Below are the code and all the weights of a small trained network. Each question names an input and a target symbol and asks about switching units off, where a switched-off unit gives its printed mean instead of its output.

import numpy as np


def w(rows, s, z=0):
    codes = np.array(rows[::2]) - 128.0
    scale = np.full(codes.shape[1], s)
    scale[-1] = z or s
    return codes * scale


def norm(h):
    return h / np.sqrt((h * h).mean(-1, keepdims=True) + 1e-5)


def f(y):
    return y / 2 * (1 + np.tanh(0.7978845608 * (y + 0.044715 * y**3)))


def softmax(a):
    e = np.exp(a - a.max(-1, keepdims=True))
    return e / e.sum(-1, keepdims=True)


def log_softmax(a):
    a = a - a.max(-1, keepdims=True)
    return a - np.log(np.exp(a).sum(-1, keepdims=True))


def net(x, mask):
    ids = ['ΔΛΠΣΦΨβμτ'.index(c) for c in x.split()]
    T = len(ids)
    res = E[ids] + P[:T]
    q, k, v = (norm(res) @ M[0].T for M in (Q, K, V))
    z = softmax(np.where(np.tri(T) > 0, q @ k.T / 3**0.5, -1e9)) @ v
    res = res + np.where(mask[0], z, O[0][:, -1]) @ O[0][:, :-1]
    y = f(norm(res) @ A[0][:, :-1].T + A[0][:, -1])
    res = res + np.where(mask[1:13], y, B[0][:, -1]) @ B[0][:, :-1]
    return log_softmax(norm(res)[-1] @ U[:, :-1].T + U[:, -1])


Q, K, V, O, A, B = {}, {}, {}, {}, {}, {}
E = w([
[187,77,113,138,123,135,107,169,104,44,89],'Δ',
[149,152,119,165,117,2,133,136,122,70,99],'Λ',
[178,91,55,169,71,94,135,152,151,99,116],'Π',
[139,123,126,66,146,139,111,115,155,152,146],'Σ',
[129,147,139,81,140,135,108,122,129,137,182],'Φ',
[104,140,152,146,155,141,130,148,159,125,194],'Ψ',
[116,201,141,122,149,120,11,144,154,123,26],'β',
[225,120,127,215,205,71,104,139,133,186,92],'μ',
[119,135,127,110,133,149,124,121,174,154,172],'τ',
],0.023)
P = w([
[132,201,92,116,151,167,227,97,70,166,5],'0',
[116,110,224,117,39,117,209,57,114,142,82],'1',
[111,62,212,102,105,121,65,2,153,110,122],'2',
[148,131,42,66,206,150,149,86,175,89,146],'3',
[28,77,79,35,149,75,108,230,111,95,77],'4',
[46,3,174,69,104,80,71,161,106,132,115],'5',
],0.0091)
Q[0] = w([
[10,91,204,117,63,101,48,152,92,197,107],'H1',
[83,167,32,105,152,103,138,201,147,94,90],'H1',
[120,86,192,134,83,165,140,90,116,107,124],'H1',
],0.012)
K[0] = w([
[163,148,33,162,220,127,2,51,182,24,175],'H1',
[131,48,228,139,44,45,11,89,145,105,136],'H1',
[90,170,69,68,189,188,193,139,102,56,121],'H1',
],0.0084)
V[0] = w([
[81,136,144,254,151,113,157,122,172,140,138],'H1',
[150,159,137,121,143,135,141,86,154,179,175],'H1',
[160,35,93,96,133,115,164,104,154,161,91],'H1',
],0.0092)
O[0] = w([
[142,2,241,56,128,155,192,154,92,145,26,179],'H1',
[115,78,56,153,113,172,125,57,88,117,93,254],'H1',
[135,224,143,49,91,210,123,168,150,30,11,44],'H1',
],0.0099,0.0039)
A[0] = w([
[95,84,131,92,151,71,166,115,123,145,172,117],'N1',
[161,94,131,103,75,106,147,148,161,56,125,117],'N2',
[252,121,86,244,88,83,175,127,85,119,75,102],'N3',
[100,50,172,94,167,125,154,141,117,150,101,114],'N4',
[119,144,168,95,136,113,144,158,156,152,182,61],'N5',
[145,93,109,97,152,108,95,150,97,103,103,128],'N6',
[90,104,121,121,77,168,126,134,106,53,105,254],'N7',
[125,83,165,75,122,164,133,141,134,123,153,83],'N8',
[157,41,117,154,149,127,139,126,69,169,134,154],'N9',
[159,110,55,176,101,64,165,91,96,100,127,177],'N10',
[159,137,156,159,143,122,124,111,121,140,64,133],'N11',
[49,90,125,104,125,181,172,79,85,110,140,72],'N12',
],0.017,0.0054)
B[0] = w([
[114,157,65,194,169,166,177,60,88,169,111,208],'N1',
[136,3,89,202,188,111,105,84,64,44,224,158],'N2',
[171,32,236,108,248,83,152,196,152,118,35,186],'N3',
[119,232,152,146,108,112,47,157,125,106,190,253],'N4',
[155,62,141,97,67,140,147,112,179,155,117,152],'N5',
[102,100,128,134,132,132,88,119,201,163,127,179],'N6',
[182,127,157,124,149,104,131,65,141,135,50,201],'N7',
[159,133,144,182,136,123,187,204,89,150,105,183],'N8',
[142,129,88,94,163,25,207,176,176,83,117,242],'N9',
[169,10,150,140,93,106,98,151,86,76,106,175],'N10',
[143,177,106,100,143,111,72,79,156,105,91,177],'N11',
[49,116,97,19,101,192,134,132,88,110,153,215],'N12',
],0.014)
U = w([
[225,68,162,144,150,97,160,151,152,92,85,199],'Δ',
[121,49,68,160,137,131,52,109,123,67,202,87],'Λ',
[54,168,77,118,158,102,166,176,99,112,157,108],'Π',
[110,86,86,173,157,144,170,77,212,231,105,107],'Σ',
[36,71,142,41,124,194,126,96,127,124,110,97],'Φ',
[118,158,212,126,154,220,70,171,73,85,177,100],'Ψ',
[165,144,155,202,92,208,101,222,120,200,125,252],'β',
[127,94,144,62,67,125,97,159,254,141,187,117],'μ',
[179,241,127,158,125,109,79,50,157,117,93,95],'τ',
],0.0087,0.0036)

Each question gives the input, a string of symbols that net reads in full, and the target symbol t.
The units are the heads (3 rows each of Q, K, V and O) and the neurons (one row each of A and B). Each row of codes is followed by its name. A weight is (code - 128) times the scale printed after its matrix; where a second scale follows, it is the last column's (O, A, B and U).
mask holds one flag per unit, heads first, then neurons. A switched-off unit (its flag False) gives its mean, the last column of its rows in O or B, instead of its output. The means were averaged over made-up inputs and are rounded, as every weight is.
A unit's drop is (log p(t) with every unit on - log p(t) with that unit switched off) / (log p(t) with every unit on - log p(t) with every unit switched off).
The circuit of an input: a set's keep is (log p(t) with only the set's units on - log p(t) with every unit switched off) / (log p(t) with every unit on - log p(t) with every unit switched off). Starting from the 12 units with the biggest drops (on a tie, the unit counted first), units are removed one at a time, each time the one whose removal leaves the highest keep (on an exact tie, the one counted first), for as long as the keep stays at least 0.8.
circuit, biggest first: the units of the circuit, biggest drop first
most important unit: the unit with the biggest drop
k most important neurons: the k neurons with the biggest drops, biggest first
drop of u: that unit's drop, to one decimal
input Δ β Π β Ψ, target Δ: 4 most important neurons -> [N12, N4, N7, N2]
input μ Λ Ψ Ψ Ψ Ψ, target Π: most important unit -> N9
input Ψ Λ Π Λ Σ Φ, target β: circuit, biggest first -> [H1, N8, N9]
input β μ τ τ, target Ψ: circuit, biggest first -> [H1, N9, N4]
input β μ Ψ τ τ Σ, target Φ: circuit, biggest first -> [H1, N12]
input τ Ψ Φ, target Φ: 2 most important neurons -> [N12, N4]
input Ψ Ψ Π τ Φ, target Δ: circuit, biggest first -> [H1, N12, N4]
input Λ Φ Ψ Σ, target Λ: circuit, biggest first -> [H1, N10]
input Ψ Ψ Ψ Δ Ψ Δ, target Λ: 2 most important neurons -> [N2, N9]
input Φ Π τ, target Λ: 2 most important neurons -> [N10, N4]
input Ψ τ μ Ψ Ψ, target Ψ: 2 most important neurons -> [N4, N9]
input Ψ Ψ β Ψ Σ, target Σ: 2 most important neurons -> [N1, N5]
input Ψ Σ β Δ Ψ Φ, target μ: 2 most important neurons -> [N5, N4]
input Ψ Δ Δ β Ψ, target μ: most important neuron -> [N5]
input Σ τ Ψ Σ β τ, target τ: drop of N12 -> 0.1
input Δ Ψ Σ, target μ: drop of N9 -> 0.0
input Λ Ψ Σ, target β: drop of H1 -> 0.5
